Each row has a class, written as a number after it.
[  8  19  -3   8  16  32  16 -44  50 -12  23  17  -1 -14  28  -6   1   0
  51 -41  -4   4 -20  69 -13  27 -22 -30  12  32  11  27 -11  22  -7  -3
  -7 -18  18 -22 -31]
4
[ 18 -17  10 -19 -24  20   9  37   4   6   9 -23 -14  -3  15  -9  10  15
   4   7 -10 -10 -16   0   7  10  -9  26  -3   5  13 -21 -17   4  -5   7
  18 -16  14   4   8]
1
[ 23   8  -9   9  20  -7  32 -27  49  47  18  -6 -30   3   2 -42   5   1
  44 -20  17 -19 -12  25   3 -14  -6 -43 -13  -4  34  19 -20 -15   7   5
  26 -10  11  -9  21]
12
[ 28   2 -32  45  26  -5  41 -44  30 -42 -13 -18 -23 -10 -62  -7 -22 -14
  17 -38   1  11 -25   4 -31 -15  36 -28   7  10  12  25  49 -36  26 -46
   2   3   1 -40   5]
3
[  0 -18 -11 -48  -3  -7  -9  10 -19 -11 -19   1  21   4  11 -11   0  -3
 -12  16  -6  -2   1   0  -2  12  -4  25 -11  -1 -10 -18  -7   0  -1  40
 -11   2  -8 -10   3]
3
[ 37  26 -34  12   6  49  34  14  23 -42  -3   8 -32 -10  11  30   2  19
  24 -27  -8 -18 -61  -5 -14  30  14 -28   1  43  18  26  10  18 -29 -10
 -28  44   8   1  20]
1
[ 42 -26 -24   0  -4  34   2 -48  27 -16  -3  13 -37   6  29  -7 -27  14
  63  -5 -23 -57 -45  53 -27 -19 -19 -12  -9   6  -2  -9 -75  25 -11   7
  -2  50   0 -32  49]
5
[ 17  -6 -19  18  -1  56   8 -29 -44 -49 -34  -8 -57  32 -27   5   4  10
  -4  25   5   2 -43 -30 -12  -3  14 -27  -9  19 -34   6  57  48  10  48
 -20  22  41 -31   3]
7
[ 16 -18   2 -15 -19  13  -1  24   1  -2  18 -19   4 -12   6 -15  15   8
  -2  21 -14   6 -10  17  -8  -2 -17  33   3   8   1 -28 -27   7  -5  17
  10 -14  11 -18  14]
6
[ -7 -17  -5 -19  11   0  -2  -4 -18 -11  -3   3  18   4   2 -13   3  -6
 -14  16  -5  11  10   1 -14  12   3  14   5  -2 -25 -11  -2   1  16  32
  -3  -7 -12  -9 -12]
5
[ -1   6  -2 -14   8   6   1   8 -13  -8 -15  -2  24   4   0  -5  11  -9
 -22  16   9  -3   6   8 -17   1  -3   1  -7  -3 -22  -3  -9   3   5  23
  -2   5 -18   1  12]
8
[-26 -19 -33 -20   0  13 -13  19 -11  15 -37 -37 -51  -4  -9 -49 -33 -10
 -25 -31 -37 -16  18 -61 -13 -14  20  15  22  -5  -8  13   4 -66  -8 -34
 -39 -27 -47 -49 -39]
5
[ 20  19 -14 -12 -13  14  17  36  22 -24 -27 -44 -20 -37  35  12 -17 -23
  39  -6 -29 -35 -83  60 -18  24   2  26 -11  63   8  -6 -42  27 -49 -21
 -42  56 -36  14  41]
7
[ -7   2 -16 -18   9 -53  17  43   8  30  10  12   6 -13 -19   2  19 -10
 -69  12  37  38  15 -34 -34 -25 -19 -21 -32 -23 -24  -8 -51 -19 -14  11
  13  64  21   0  22]
2
[ 17 -16  38 -18 -14  20  32  -3 -17 -31  -4  -9  50  11 -50  -2  17  13
  -9 -15  19  18  44 -68  38  17   3   2  17 -10 -13 -13  74 -35  49  12
  15 -85   1  25  15]
11
[ 25   4  -5  -8 -16  15  17  19  12  -6  16 -19 -26  -9   7 -10  23  11
  18  -4  -4 -14 -19   1 -10   7 -19  17  -1  10  23 -11 -16  -4 -32   0
  13  10  24   5  12]
9
[ 25 -17 -19   9  28  48   5 -35 -22  -4 -11   9 -41  26 -22 -11 -22   0
   8 -10  -4 -39 -29   3   2   8  23  -9  10  16 -22  19  17  33  17  20
   4  -9  14 -23   0]
5
[ 10  -7 -10 -25  15   0   2  10  -9  -3  -5   1  23  -2  -2  -6   4  -9
 -23  17   0  -9  -2  11 -10   2   5  14  -4  -6 -19  -2  -9  -5  11  23
  -4  12 -23  -7   6]
4
[ -9  23   8  18  60  -4 -20  24 -13  50  39  68  72  -5  11  21  24   3
  32 -55  23  28  42 -69  50  67  13 -31   0 -41  32  21  10 -35  31 -48
  -8 -26 -58  37 -23]
1
[  6  -6  -6   0  -3  -6  -4 -29  -9 -11  29  11  -4   3  10   8 -12   9
  29   9 -16  11   1   6  -4   7 -16  20  10  13   2 -11   1  -2 -29  13
  -9 -17  -8  -7   0]
3
[  1 -16  12 -23 -14  15  22 -41   5 -25  -2   6  -1  21   8 -13 -22  12
  84 -33  17 -66 -22  45  30  22  12 -10 -19  24  -4  20  85  38  10 -31
  -5  21  18  26 -39]
2
[ -3  25  26  30 -17   5  -3 -38  66 -20  -4  30 -33   3  -2  15   1 -13
  60 -47  36 -10   1  42  42  19 -10 -52 -20   9  42  44 -33  17 -17 -91
  10  10 -20  16  -8]
12
[ -6  -8 -10 -31 -13 -12  -6   1 -23 -13  -8  10  20  10  -1  10 -10  -1
 -13  15  -2  -2  -2 -10  -6   7   2  16  -7  -5 -21 -14   9   8  11  17
  -8  10  -9   4  -2]
10
[ 19 -19   6 -14  -8  26   6  -1   0   0  17  -5   2   2  16  -8  15   4
  23  12  -8 -24 -23  26   4  -5 -17  24  -4   7   5 -29 -15  13  -8  10
  19   4  17  -8  10]
4
[ 40   7 -10  18  15  39   8   5  21  14  17 -11 -30  12 -38 -50  22 -10
  15 -16   8 -46  17 -19   0  17  15   0   3  -1   7  33 -19 -14  19 -21
   3 -39 -20 -29  22]
8
[ 15  -5   0 -16 -25  18   4  34  -2  -2  13 -19  -3   0   4  -4  14   4
  11   1  -6 -15 -18   6   9  13 -14  26  -7  14  16 -21 -16   0 -27   6
   8  -4   7   7  18]
8
[ 23  -9  -2 -17 -10  27   3   2   6  13   0  -5 -22   7  14 -11  13  14
  17   0 -10 -31 -10   5   0  -1 -13   9   0   7  15  -5 -23   8 -10  10
  15  -3   8   2   8]
9
[ 12  -7 -10   3   5   2 -49 -41 -17 -24  39  47  10   9 -48 -36   7 -21
 -37 -12   3  29  44 -60  23  79   0  22  38   6   2   6  53 -28   0  21
 -18 -31  -2 -49 -10]
6
[ 24 -11   2 -21 -25  12  10  14   1   7  11 -27  -6   2   9  -4  21   8
  23  -4  -5 -19 -25   7  -1  10 -23  16  -9   8  16 -19  -1   8 -26   9
  17  10  25  10  17]
7
[-37 -11   8  15 -21 -37   4 -48  24   2  10 -32   8 -30  -4 -45 -25 -18
  -6 -45   3  68   9  13 -37 -11   9  -9  28  24  21  14  77 -23  25   8
   1 -64  69  -1 -56]
6
[ 12 -13   6 -14 -22   7   3  -3   6  -1  14  -7  -3   3   7 -15   3   9
   1  14 -11  -6 -26  13 -13   0 -21  18   1   2   0 -28 -18   7  -4  32
  19  -9  25 -14   7]
10
[  3  -7  -3 -32   6  -6  -2  -6 -26  -4   5   7  39   5  -3  -2   1  -9
 -18  21   2  -6   2  19 -15   3 -11  21  -3   0 -35 -29   0   9   0  26
   1  21  -6 -12  11]
6
[ 12 -10  -1  -2 -17  22   3  30   0   6   1 -26 -11  -1   5 -10  20   8
   2   3 -11   0 -12   1  -6   6  -9  10   0   2  16 -10 -20   3  -8  13
  12 -17   1  -3  16]
8
[ 41  17  -2  -8 -12  33  19   3  -5 -14   6  -1   0  -2 -24  22  13   0
  54 -13 -20 -14 -64  32  16  37   7  -9 -20  27   4  31  40  52 -16   7
 -35   7  -9   7  14]
11
[ -5 -19  22 -17  20  25  -9   4   5 -12 -32 -13  65 -18  46 -23  45  25
  -9   9  -6  12  42 -30 -32 -14   8  14  26  -6  18 -20   6 -21  18  67
   1 -47  14   2  14]
12
[ 45 -27 -21 -12  18  40  20 -27  30  14  -2   8 -36  15   6 -37  13  30
  18  -4  10 -30 -11   0 -34  -8  -3 -21  -8   5   5  17 -40  11   3  82
  19 -10  48 -39  28]
12
[ 18  -4   4   0   1  17  13  18   1   7  13 -16  -6 -11   3  -6  16   7
   1  12  -4  -5 -23  11   3  -2 -15  12   2  11   2 -12 -13   6 -14  -5
   7   0  14   2  11]
2
[ 26  -8   3 -10  -7  28  14  14  -6  -1   9 -18 -14   3   8 -11   6  14
  22   6  -9 -29 -27   4  13   9 -21  19  -4   8   6 -22  -7  13 -24   9
   7   4  18   3  25]
2
[ -4  -5  -9 -24   9  -4  -5   5  -8 -25 -16   9  27   4 -17   3   6 -16
 -29  16  -2   9   8   2  -4  10  10   7   0  -7 -17  -6  -7  -2  14  29
 -12   7 -24  -7   8]
5
[ 23 -11  24 -14 -21  49 -18 -30 -15 -50 -24  20  -9  35  -4 -12 -30  15
  39   7 -11 -54 -30  29  33  32  23  20   8  19  -2  -1  25  42  42  60
 -51 -16  13 -15  42]
12
[ 21  29 -18  35  13  14  28 -56  40 -26  -7   0 -29  -5 -16  -6   7 -13
  23 -23   5   1 -25   0 -34 -11  20 -39  -3  18  15  -3  13 -15  -2 -11
  -2  28  22 -18  37]
1
[ 17 -14  -5 -32   6   8  -2 -31 -14   2 -26  10   2  22  19 -15 -24  26
  -8  19 -17 -40   6   7 -10 -20  -3  -1 -12 -18 -36 -21   2   8  28  86
   7  18  19 -10  30]
4
[-17  -5 -25  53   0  13  14  -3  28 -35  29  10 -68 -26   5   6  31   3
  15  17  46  33 -28   9 -19 -22  -8 -34  -6   0  24   4 -56 -11 -19  -3
  18  42  44  -9   0]
8
[-31   7   0 -25 -41  11  14 -20   2  55  19  -1 -59   5  50  26  -2  22
  41  -8  16 -45   3  41  45  -9  -2 -20   7  38   0  14 -30  19 -30   8
   8   1  43  53 -18]
11
[  56  -35   13  -11   10   75  -32  -79  -12  -85   -7   31    4   39
    5  -22  -11   29    4   32  -16 -114    5   18   29   11   32   21
   44   38  -34    7   14   18   44   47  -15   -5   -1  -22   32]
5
[ -4  -4 -18  31  -1  21 -21 -92 -18  -7  15  20   8  18  19 -15  16   7
  17  12   1   7  34 -36 -15   7   3 -21  29  21  -5   5  53 -25   9  46
 -12   2  36 -15 -32]
7
[ 34 -16 -23  20 -13  55   6 -36  15  20  27 -19 -70   5  29 -51 -10  22
  43   1   1 -17 -14 -35  -1 -11  -6 -18   8  22  16   6   4 -24 -13  12
  29 -43  47  -5 -26]
1
[ 10 -11   7  -4 -15  16  14  13  -4  -8   8 -18 -19   2  10  -8   0   9
   8   3 -18  -8 -20  15  -1  13 -13  18  10  13   0 -15  -8  22  -2  11
  12  -9  16   1   9]
5
[ 20   7  60 -16 -37 -16   9   1 -23 -37  10  -6   6  11  44  22 -18  11
  21  29  41  -7 -55  94  27  35 -24  18 -19  44 -17 -42  13  70 -56   8
 -14  53  35  38  53]
12
[ 18 -13   6 -12 -26  11   3  18   7  -3  17 -20   4  -9   9 -12  10   7
  18   8 -10  -4 -27  22  -1  -3 -17  25  -8   9  14 -34 -12   4 -23   5
  16   2  19  -7  13]
6
[ 14 -24  -2 -21 -30  15   2  34   5  -3   9 -23  -5 -10  16  -3   8  10
 -12  15 -19  21 -15   6 -15  11 -19  33   3   5  11 -25 -40  -2 -11  23
   7 -17  10 -13   7]
1
[  9  14 -22  14   7  30  17   5  -6   2   9  19 -49   9   5  10 -13  13
  34 -28 -21 -42 -33 -40  -3  28 -15   9  -7   8   8   9 -35  16 -35  -4
 -16  14 -15 -13  15]
10
[-27 -42  40   1   2  22 -48  22   4  45  36  64  42 -25  17 -19   8  -3
 -14  40  33  46 -10  59  23  13  -3  19   4 -14 -21 -27 -74 -11  65 101
  -8 -12  45 -42 -44]
4
[ -1  -7  -7 -35   3   0   1  21 -23  -7  -8  -6  17  -2   5  -6  -1  -4
 -22  18  -5  -4   3 -10  -3  15   7  31  -4  -1 -18 -16   9  -5   8  30
  -8   2  -8   2   1]
1
[ 46  -8  12  29  -9  31   1   6  17 -13 -15  -1  -3  -9 -11  -5 -17  12
  33   6 -16 -27 -38  16   4  -5   9  10  -7 -13  12   2 -25   8  26   9
 -14   0  -6 -11  62]
11
[ 17   2   6  -8 -19  19   7   6   1  -7  10  -8  -9   1  10  -7  12   5
  12   4  -5 -19 -20   1  11  13 -17  13  -6   9  13 -15  -8   9 -13  15
   8   3  24   4  10]
0
[ 10 -46  51 -27 -53  18 -15 -18 -20   8  16  22  -2  38 -11   5 -46  24
   8  -5  22  31  -6  17  35  20 -36  -8   8   1 -13   7   5  25   9  21
 -15 -70  -1  -5  -9]
12
[ 25 -10 -10 -25  17   5   6 -10 -23  -1 -14  -3  16  10  30 -23 -13  15
  28  18 -26 -11   8 -26  -7  -6  -9  37 -20   4 -15 -46  -2   4  19  48
   4 -16  16  -5  33]
12
[ 27 -20 -10  19  -5  36  12   5  12  -8  15 -27   4 -14 -10 -29  19 -14
  42   1   2  10 -46  -6  19   9  14 -23   9   9  40   3   5 -13  50 -13
   5 -34  -9   2  -2]
0
[ -1  -6  -9 -13  13  -7   1  14 -13 -29 -18  -5  20  -7  -6   4   4 -13
 -25  31  -2  10   0   8 -22  -3  10  29   0  -2 -17 -10 -11  -1   8   8
  -5   3 -28  -7   5]
3
[-58   5  12 -12  -2 -22 -15 -57 -63 -24 -12  -9 -33  36  25  -3 -41  14
  27 -11 -38 -18  -4 -20  67   8  13  17   7  31  16  -8 106  16 -13  37
 -45 -29  15  13 -37]
12
[ 35  -6  -2   7  23  48 -46 -29  -5 -29  18  67  35   8  -5  17  16  14
  28 -21  -4 -22   4 -26  21  80  39  -3  32  27   3  35  24   8  36  17
 -52  -4 -34  -4   5]
7
[ 44  12  25  23  18  42   8 -51  26  23 -12  20 -35  24  35 -40  18  30
  -2 -11  15 -52  20  13  -7  23 -11 -48  15  12 -14  48 -29  20  22  -7
   3 -31 -32  -5  35]
8
[ 22 -44  41  -4 -80  51 -43 -30 -18 -72 -40  -8 -23  30  23 -15 -44  31
  22  21  -4  -6 -46  10  -3  -9 -14  45  -6  -3   3 -49  73  19  -6 -10
  -7 -15  59  -2  -7]
7
[ 11  40  -3 -11  85 -30  -6 -31 -42  16  41  18  80   5   7 -26 -13 -27
  33 -10 -19 -25 -22  71  13  39  17  13   9  21 -31 -31  82  15  42   8
 -20  35   7 -22 -16]
9
[ 12  -9 -33  20   8   3  13 -29  22   6  25  -6  -9 -16  -7 -16 -16   2
  46 -12  -9  30   3  -2 -22   1  10  -2   7  20   9  -1  31 -14  -7   8
  -2 -15  25 -17 -14]
2
[ 27 -16   2  -5 -18  26  10  12  22   0   9 -14 -19  -9   1 -12  22  13
  16   1  -4 -21 -18  -2   9  -3 -14   0   1   0  16  -9 -28  -6  -9   3
  27  -1  16  -4  24]
11
[  9  15   7 -65  -2  16 -18  10  -2  18  28  33  15  13   5 -16  -5   7
  22 -31 -15 -66   5 -32  20  63  -2  17   6  21 -23  12  22   4 -24  31
 -14 -12 -28  18 -18]
10
[ 14 -17  -8  15 -11  15  41 -29   4   3  28   0 -40  18 -26   7 -23  14
  23  -6  20 -18 -12   2 -24 -17  24 -10  10  27 -27  22  42  16  14 -26
  22 -11  26  12 -18]
11
[ 27   9 -23  -2  -4  42 -11 -17  -2 -38  -5  -7 -30  -1   1 -23  -1  -8
  34  27 -14 -27 -39   1   1 -10   8   7  -2  24   7   3  18  -6 -22  -4
 -33  10 -22 -12  -2]
9
[ -4   3  -3 -32   7  -6   4   3 -25 -21 -17   7  41   5 -10  11  13 -13
 -22  13   4   8   7  -4  -4  21   2   9 -11  -3 -20  -7  11  13  12  31
 -21  12 -20  -1   7]
0
[ 58  21 -34  24  36  18  18  -9  16  17  43  -2 -32   2   1  -4 -15   2
  42 -23  -5 -55 -36   4  10   8  18 -10   7  22  26  10  -9  -9 -35 -42
   0  22 -18   2  53]
4
[ 25  20 -13   1  53  34   4  11   0  19   8  50  22   9  -4   2  25  12
  15  10   6 -22  -3 -12  17  28   5 -17  -2 -10  -1  -2  -3  10  24  64
   7  23   5 -20  30]
12
[ -8  11  21  29  12  17  -1 -60  36  14  45  10  -8 -13  28 -62 -14  -1
  85   2   8 -34  -2  48  -4 -15  20   9   9  40 -11  -9  60  -2  24  -4
   2 -16  63   1 -49]
2
[ 10  -5 -11 -25   4  -2  -4   1  -4 -15  11  10  32  -8  -4  -5   5  -8
  -4  14  -2   4   0  -2 -10  17   0  19   3   1 -17 -14   3 -16  -1  18
  -9   9 -11  -7   5]
11
[ 33 -21 -27   7 -28  31  17  22  29 -31  24 -30 -54  -9   9 -16  13  13
  42  45   5 -25 -46   9   6 -43   8  17 -13  33  38 -15  -3   2 -41  -8
  26  13  39  -5   8]
3
[ -5 -24  23 -10  17   7 -56  73  -3  94  78  26 -18   5   5 -24  15   3
  53  23  -4 -38   9  34  74  37  20  20   3  -5  -8 -15 -73  22  42  -9
  31  -1 -32 -21 -29]
12
[-23 -14  38  -5 -73  41 -53 -45   4 -90 -17  25  -5  33 -39  -6 -40 -13
  19  -4  11  10  -3  37  41  -1  -1 -16   4  -3 -15   9  45  27  39  -2
 -42 -22  40 -33 -44]
5
[  8   0 -13 -26  -1  10   3   7  -8 -25  -7   9  13   4  -4 -12   5  -6
 -21  23  -6 -10   0  -8   0  17  -1  12   2   6 -18  -2   9  -5   5  38
 -12  14 -10  -4   2]
5
[-13  14 -46  10  44  -2  -2  12  -8  -3  41  26   7  -8  21  39  11  10
  25  32 -11 -22   0  20 -51  -3  26  15  13   8 -39 -17 -22   6 -25 -36
   3  78 -46 -20 -25]
10
[ 18  -7  -5 -28 -29   8  15  20  13  -2   2 -31  -7  -4   8 -11  17   4
  23  -8 -14  -1 -21   9   5   7 -22  16 -13  10  28 -21 -22  -4 -28  18
  16 -19  25  -1   8]
3
[ 15  19  31 -26  27  31 -22 -72  12  19  12  71   0  19  23 -20   8  24
  65 -35  12 -82  35  12  55  68   0   2   8   4  -7   5  -1 -30 -26  36
 -24 -14 -33  -8  11]
3
[ 39  39 -16  34  75  34   0 -15  30  18  43  34  -8   4  56 -78   4  28
  35   0 -21 -50  13 -40  22  43   7   2  23   5  22 -14 -16 -47  43  14
  -8 -35 -10 -31  13]
0
[ 42  26  20  -7 -32  28 -28  26  14  29  54  -1  40 -12  18   6  10  -1
  36  31 -34 -48 -24  25   6  -9 -32  45  15  16  11 -53 -52  -6 -63  12
  -3  18  -6  -5  65]
10
[ 66  50 -15  23  18  23  11  10  21   1  56  -8  -4 -13  -4  -5  10  -2
  29  36  -8 -36 -45  39  10 -20   5 -15   1  30  -7 -15 -10   2 -17  13
  -4  45  18  -4  65]
4
[  2  40  22 -48  -1   4  35 -21   1  32  70  22  40  35   8  -3   7   9
 101 -93  25 -80   3  29  38  68 -43   2 -13  10   7 -11  41 -19 -56 -21
 -15  20  35  14 -21]
7
[  3  -3  -5 -24   7   5  -6  23 -10 -22 -10   9  31  -1 -10  -4   7  -9
 -36  16  -6   7   3   2  -1  19   8  16   7  -1 -18  -4  -8 -10  15  27
 -24   5 -20 -16   4]
5
[  6  29  19  -8  -7  51   4 -42  29  18  30  30 -32  29  23 -43  21   0
  46  12  25 -92  20  46  96  33 -31 -40  15  19   6  30   4  21  13  29
  33  -7  27  12 -19]
5
[-10  -6  -8 -27   7   1  -4  12 -19 -17 -13  11  38  -2 -12  17  12 -12
 -35   8   8  14  10  18 -16  21   0  11   6   1 -22  -1   5   6   5  28
 -10   9 -20  -7   4]
8
[ -4 -10  -7 -22   3   2  -4  -5 -21  -6  -9   9  21   7   0   8   6  -7
 -23  23   2  -3  10   0   2  -5   1   9  -3  -4 -20  -8   6   1   4  21
  -3  14 -20  -2  -1]
4
[ -7  -8  -6 -21 -12   0   2  10 -15 -19  -7   0  19  -1  -9   5   6  -3
 -23  19   8  16   5  -1  -2   0  -3   6  -2  -2 -14  -7   0   4   8  23
  -9  -1  -9  -2   4]
6
